Rows, each with its class:
166, 95, 10, 37, 37, 108, 84, -53, 228, 48, -198, 48, -34, 105, 83, -5, -68, 117, -133, -92, -90, -160, -110, 38, -179, -99, 10, -109, 108, -26, -138, 48, 11, -46, -12, -10, 138, -14, -148, -102, 154, 152, -21, 28, -93, 172, -74, -191, -136, -130 -> <33>
87, 200, 70, -77, 17, 60, 9, 96, 81, 17, -120, 34, -34, 28, 29, -80, -157, -7, -118, 9, -107, -116, -190, 232, -216, -30, -48, 42, 82, -199, -195, -95, 28, 125, 41, 49, -9, 27, -2, -82, -19, 50, -66, -47, -6, -9, -51, -2, 35, -17 -> <16>
128, 89, -8, -31, -6, 72, 11, -76, -52, -28, -123, -53, -3, 34, 43, 42, -118, -12, -220, 3, 5, -54, 96, 11, -93, -15, 89, -1, 115, -65, 102, 98, 28, -113, -73, 3, 96, -37, -183, -28, 26, 141, 34, 201, 59, 178, 32, -167, 6, -90 -> <27>
-16, -10, -71, 36, 125, 75, 34, -108, 134, 50, -191, -6, -121, 6, 35, -20, -19, 119, -147, -109, -168, -141, -167, 86, -224, -20, -28, -98, 16, -57, -243, 27, 17, -12, -44, 8, 73, 17, -102, -220, 271, 109, 94, -67, -66, 188, -64, -104, -120, -161 -> <24>
-14, 37, 21, -56, 185, 11, -2, -119, 162, 117, -196, -29, -79, -46, -15, -73, 6, 124, -121, -36, -118, -80, -189, 119, -226, -10, -46, -83, 118, -86, -290, -6, -45, 76, 13, -9, 75, 43, -52, -140, 252, 116, 106, -158, -22, 131, 23, -195, -89, -171 -> <24>
33, 80, -10, -32, 44, 36, -30, -24, 124, -89, -29, 30, -143, -8, 124, -17, 8, -16, -155, -8, -68, 251, -28, 99, -191, -48, 96, -7, 166, -61, -50, 38, 15, 6, -128, -43, 43, -30, -147, -85, 85, 169, -73, -7, -17, 166, -157, 22, -51, -207 -> <27>
68, 68, 10, 17, 70, 102, 64, -117, 116, 93, -186, 33, -19, 141, 65, 19, -15, 77, -44, -74, 15, -157, -120, 6, -88, -88, -20, -110, 136, -60, -135, -31, -9, 66, 1, -41, 121, -52, -234, -102, 106, 131, 46, -34, -70, 108, 8, -236, -87, -120 -> <33>
192, 88, 88, 73, -20, 97, 48, -51, 128, -37, -52, 60, -64, 66, 83, -79, -7, 6, -103, -16, 52, -95, -130, 77, -62, -113, 92, 55, -34, -83, -23, -38, 15, -17, -125, 50, 12, -17, -41, -96, -12, 163, -110, 32, -91, -26, -90, 10, -34, -107 -> <14>
154, 122, -28, 30, -53, 111, 37, -71, 97, -39, -76, 134, -46, 18, 123, 30, -73, -21, -133, -79, 11, -63, 11, 28, -117, -110, 115, -118, 138, -97, 57, 52, 72, -12, -106, -11, 104, -31, -213, -37, 64, 149, -86, 114, -51, 118, -144, -44, 7, -156 -> <27>
87, 56, 25, 138, 46, 86, 93, -109, 193, 94, -181, 85, -37, 133, 123, -62, 25, 54, 9, -126, -80, -122, -191, 82, -214, -114, -53, -75, 60, 50, -148, 41, -41, 73, -5, -46, 154, -59, -136, -133, 56, 62, 0, -63, -130, 65, -93, -106, -122, -114 -> <33>
91, 280, -108, 223, -125, 177, -29, 211, 94, 13, -80, -57, -218, -12, 178, -160, -141, 32, -47, -15, -72, 22, -135, 144, -324, 31, 92, 100, 76, -93, -184, 151, -9, 54, -181, -95, 76, 71, 23, -7, 7, -76, 85, -38, -72, 30, -213, 17, 70, -153 -> <16>
86, 169, -3, 106, -2, 136, -5, -69, -55, 64, -92, 3, -55, 140, -5, -11, -159, 71, -83, -63, -82, -161, -128, 59, -128, -49, -36, 7, 85, 25, -49, 49, -29, -35, 9, -8, 134, -45, -82, -125, 222, 16, 94, 66, -49, 27, 11, -235, -27, -73 -> <21>
202, 110, 91, -21, 236, -48, 17, 20, 83, -49, -31, 91, -113, 43, 121, -57, -22, 17, -70, 32, 9, -83, -113, 108, -160, -109, 70, -25, 147, -29, -44, -13, -12, 46, -124, -6, 42, -5, -73, -84, 11, 112, -109, -23, -159, -22, -71, 41, -4, -112 -> <14>
-25, 70, -8, -102, 48, -143, -63, -59, 81, -80, -39, -9, 48, -67, 31, 40, -53, -51, -148, -80, -78, -29, 124, 116, -70, 24, 54, -44, 138, -174, -16, -2, 18, -37, 4, 3, 78, 54, -167, -20, 98, 124, -147, 26, 83, 129, -88, -13, -27, -107 -> <27>
76, 139, -65, 60, -40, 84, -16, -36, 179, -40, -110, -10, -73, 9, 155, -14, -29, -37, -88, -38, -61, 60, -92, 127, -167, 28, 114, -45, 91, -103, -109, 105, 18, 35, -89, -35, 41, 40, -151, -75, 41, 108, -46, -76, -65, 114, -160, -85, -45, -143 -> <27>
39, 199, -41, -39, 13, 18, 19, -17, 83, -38, -70, -18, -23, -6, 141, 54, -105, -21, -32, -30, -50, -37, -52, 102, -151, -18, 53, -66, 76, 40, -43, 99, 33, -17, -28, -61, 104, 24, -149, -53, 13, 9, 1, 14, -47, 119, -33, -113, -3, -103 -> <27>
286, 61, 57, 114, -110, 76, 72, -159, 209, -79, -88, 25, -183, 22, 178, -70, 134, -27, -145, -2, 97, 54, -149, 65, -133, -142, 104, 56, 115, -42, 61, 69, 48, 629, -221, -73, 79, -11, -96, -11, -28, 193, -125, 50, -156, -54, -179, 23, 18, -138 -> <14>
135, 43, 6, -16, 26, 118, 83, -134, 104, 45, -124, -31, -67, 42, 25, 18, -44, 34, -284, -27, 4, -60, -91, -29, 0, -122, 15, -94, 76, 6, -85, 160, 25, -193, -57, -32, 88, -49, -114, -55, 80, 135, 46, 89, -53, 142, -23, -156, -97, -156 -> <33>
140, 86, 120, 148, -59, 92, 60, -48, 49, -118, 10, 72, -76, 87, 63, 6, -38, 38, 37, -135, 42, -58, -106, 109, -109, -108, 80, 89, 31, -7, 34, -43, 28, 4, -49, 43, 26, -6, 0, -64, -56, 72, -137, 87, -112, -65, -124, 44, -41, -31 -> <14>
187, 138, 109, 113, -30, -40, 14, -19, 146, -28, -28, 48, -21, 83, 54, -4, -66, 49, -37, -18, -44, -60, -99, 196, -93, -68, 153, 10, 63, -14, -49, -42, 33, 79, -55, -57, 143, 4, -82, -51, -127, 140, -105, 71, -115, 5, -104, 47, -16, -34 -> <14>
47, 81, -22, -22, 87, 33, 78, -132, 127, 141, -131, -76, -62, -20, 60, 22, -18, 26, -87, -39, -25, -120, -98, -3, -180, -87, -15, -91, 45, -17, 32, -1, -19, -6, -2, -30, 117, -2, -149, -29, 147, 172, 30, -11, -116, 169, -6, -261, -68, 14 -> <33>
154, 215, 9, -73, -42, 23, 15, -72, 139, 28, -157, -23, -52, 52, 90, -5, -85, 10, -100, 11, 55, -13, -121, 162, -109, -130, 49, -53, 93, -232, -5, -17, -19, 17, -59, -63, 101, 29, -158, 12, -25, 220, -77, 105, -50, 60, -79, -110, -5, -53 -> <14>
63, 219, 52, -69, 20, -33, 16, 108, 67, 192, -184, -31, -15, 37, -110, -17, -139, 12, -28, -18, -88, -155, -213, 335, -220, 25, -98, 87, 57, -199, -217, -152, -44, 47, 127, 34, 46, 67, 8, -60, -30, 43, -10, -73, 7, 72, -32, -133, 17, 36 -> <16>

Rows, each with its class:
-5, 38, 17, 1, -2, -2, -31, 22, -22, -19, -23, -64, -21, -23, 8, 21, -8, 30, 90, -23, -93, 54, -73, 160, -7, -38, -27, -10, -7, 99, -20, -23, 15, -187, 33, -56, -5, 62, 23, 44, -28, 45, 15, 61, 31, -23, -93, -36, -13, -49 -> (76)
-8, -9, 19, -74, 0, -9, 20, -9, 11, -91, -3, -42, 10, -11, -57, 2, 21, -18, -58, 19, 48, 5, 72, -25, 2, 15, -11, -28, 26, -81, 12, 35, -69, 14, -43, 121, -153, -38, -3, -29, -72, -21, 29, 42, 15, 29, 19, 21, 6, -95 -> (79)
4, 7, 41, 95, 161, -7, 72, 59, -83, 111, -133, 18, 26, 9, 91, -62, -151, -46, 94, -39, -57, -4, 200, -71, 11, 4, 8, 36, 87, -16, -32, -106, -51, 81, 4, -42, -21, 48, -63, -109, 91, 31, 112, -52, -83, -22, 74, -104, -10, 55 -> (84)
-8, 20, 34, -41, -17, -3, -10, -6, -1, -73, -23, -77, 0, -17, -33, 24, 3, 5, 26, 7, -42, 47, -20, 121, 10, -17, -31, -32, 1, 36, -6, 1, -30, -123, -11, 44, -93, 8, 18, 14, -61, 16, 31, 79, 30, 8, -33, 19, 7, -121 -> (74)
-7, 6, -12, -53, -73, -3, -75, -30, 16, -85, 50, -48, -10, -31, -65, 36, 99, 29, -29, 33, 48, 1, -80, 51, -1, -20, -6, -22, -37, 31, 21, 56, 37, -132, 17, 18, -41, -13, 48, 99, -72, -12, -43, 67, 48, 19, -74, 16, 14, -27 -> (79)
2, 9, -21, -74, -81, 2, -87, -42, 46, -92, 62, -44, -12, -10, -96, 42, 122, 25, -67, 46, 83, -28, -65, -8, -13, -14, -10, -56, -38, -9, 31, 93, 28, -90, 5, 59, -59, -45, 54, 100, -88, -36, -60, 26, 66, 15, -51, 60, 16, -34 -> (79)
7, 16, 34, -54, -34, 3, 6, -18, 18, -74, 1, -61, 7, -7, -42, 17, 9, 1, 11, 7, -26, 52, -38, 94, 4, -9, -39, -20, 4, 7, 10, 0, -34, -75, -17, 60, -73, -7, -4, -4, -65, 12, 18, 77, 24, 17, -13, 25, 0, -107 -> (91)
-2, 24, -35, 19, -32, -8, -56, 11, -17, 43, 8, -18, -27, -21, 22, 32, 9, 33, 74, -34, -81, 11, -136, 120, -13, -43, -2, 10, -36, 126, -10, -23, 79, -153, 54, -126, 105, 66, 31, 96, 7, 46, -42, 11, 28, -35, -107, -23, -9, 48 -> (76)
-1, -14, -30, -39, -66, 0, -104, -18, 18, -61, 63, -47, -8, -34, -48, 45, 126, 33, -56, 27, 80, -50, -41, -40, -18, -21, 13, -42, -45, 19, 28, 83, 64, -108, 31, 8, 5, -17, 62, 127, -48, -33, -78, -18, 43, 7, -77, 61, 17, 33 -> (79)
-10, -5, 8, -53, -24, -10, -67, -28, 13, -96, 26, -54, -4, -15, -80, 32, 93, 14, -58, 25, 100, -38, 22, -56, -17, -3, -17, -57, -11, -58, 19, 103, 7, -83, -2, 81, -101, -49, 54, 76, -51, -39, -16, 18, 37, 18, -39, 40, 20, -42 -> (79)
-24, 21, 54, -50, -5, 3, -25, -1, 3, -100, -37, -118, -7, -22, -50, 30, 3, 16, 39, -26, -43, 67, -16, 145, 1, -21, -44, -49, 12, 41, 12, 10, -42, -168, -16, 48, -130, 1, 28, 26, -89, 27, 40, 104, 47, 14, -61, 27, 12, -155 -> (91)
-4, -3, 22, -42, -24, 3, -36, -23, 10, -82, 0, -47, 2, -18, -25, 18, 45, 0, -29, 11, 35, 18, 9, 16, -4, 3, -19, -39, -2, -17, 21, 39, -26, -63, -13, 72, -92, -27, 23, 38, -75, -19, 17, 38, 30, 24, -14, 36, -10, -77 -> (79)
8, -55, 14, -36, -26, 7, 67, -24, 43, -48, 38, 42, 27, 20, -39, -20, 22, -39, -106, 44, 84, -7, 80, -116, 8, 49, -1, -3, 19, -134, 2, 26, -56, 196, -59, 120, -52, -75, -22, -76, -5, -46, -6, -14, -6, 33, 125, 85, -7, -23 -> (87)
0, 5, 12, 26, 13, 3, 84, 25, 5, 40, -20, 37, 5, 7, 50, -23, -71, -20, 29, -15, -74, 45, -10, 44, 16, 40, -5, 49, 13, -7, -23, -70, -33, 95, -13, -27, 50, 27, -45, -91, 43, 23, 22, 10, -32, -10, 43, 2, -11, -1 -> (84)
9, -61, -12, -18, -8, 18, 27, -19, 29, -38, 47, 46, 32, 34, -50, -19, 39, -40, -153, 61, 159, -83, 134, -234, -5, 41, 19, 0, 18, -166, 32, 63, -38, 237, -60, 131, -50, -98, -16, -50, 3, -91, -16, -69, -10, 26, 114, 87, 12, 32 -> (87)
-1, -38, 26, -45, -15, 16, -3, -15, 17, -93, 16, -25, 20, 14, -69, -6, 37, -24, -106, 44, 100, -31, 94, -115, -2, 34, -8, -24, 29, -104, 22, 52, -49, 78, -56, 121, -110, -71, 12, -31, -43, -45, 19, 4, 16, 29, 60, 61, 16, -58 -> (83)
8, -45, 45, -65, 2, 36, 19, -15, 18, -126, 27, -15, 29, 24, -90, -15, 49, -55, -145, 64, 148, -34, 177, -183, -2, 49, -9, -74, 50, -180, 30, 49, -85, 146, -78, 201, -188, -120, -1, -50, -56, -71, 35, -11, 20, 55, 113, 89, 8, -83 -> (87)
1, -17, 14, 21, 18, -1, 114, 1, 17, 20, -1, 60, 13, 5, 38, -49, -64, -44, -26, 11, -24, 4, 61, -46, 17, 40, -3, 52, 30, -86, -9, -61, -65, 203, -48, 29, 28, -16, -61, -117, 48, 1, 12, -17, -42, 12, 106, 19, -14, -2 -> (84)
-16, 24, 99, -35, 57, -4, 34, 15, -33, -86, -98, -114, 8, -5, -35, -5, -58, -8, 46, -1, -62, 86, 97, 107, 10, -11, -46, -30, 54, -20, -28, -32, -106, -96, -41, 98, -194, 1, -10, -67, -70, 29, 90, 107, 19, 27, 21, -2, 8, -209 -> (74)
1, 59, -24, 40, -24, -6, -26, 13, -12, 68, -11, -16, -34, -48, 48, 30, -31, 40, 118, -36, -133, 59, -157, 198, 2, -45, -10, 27, -29, 149, -25, -45, 57, -154, 49, -141, 105, 90, 16, 58, 11, 68, -21, 43, 16, 26, -111, -59, -5, 15 -> (76)
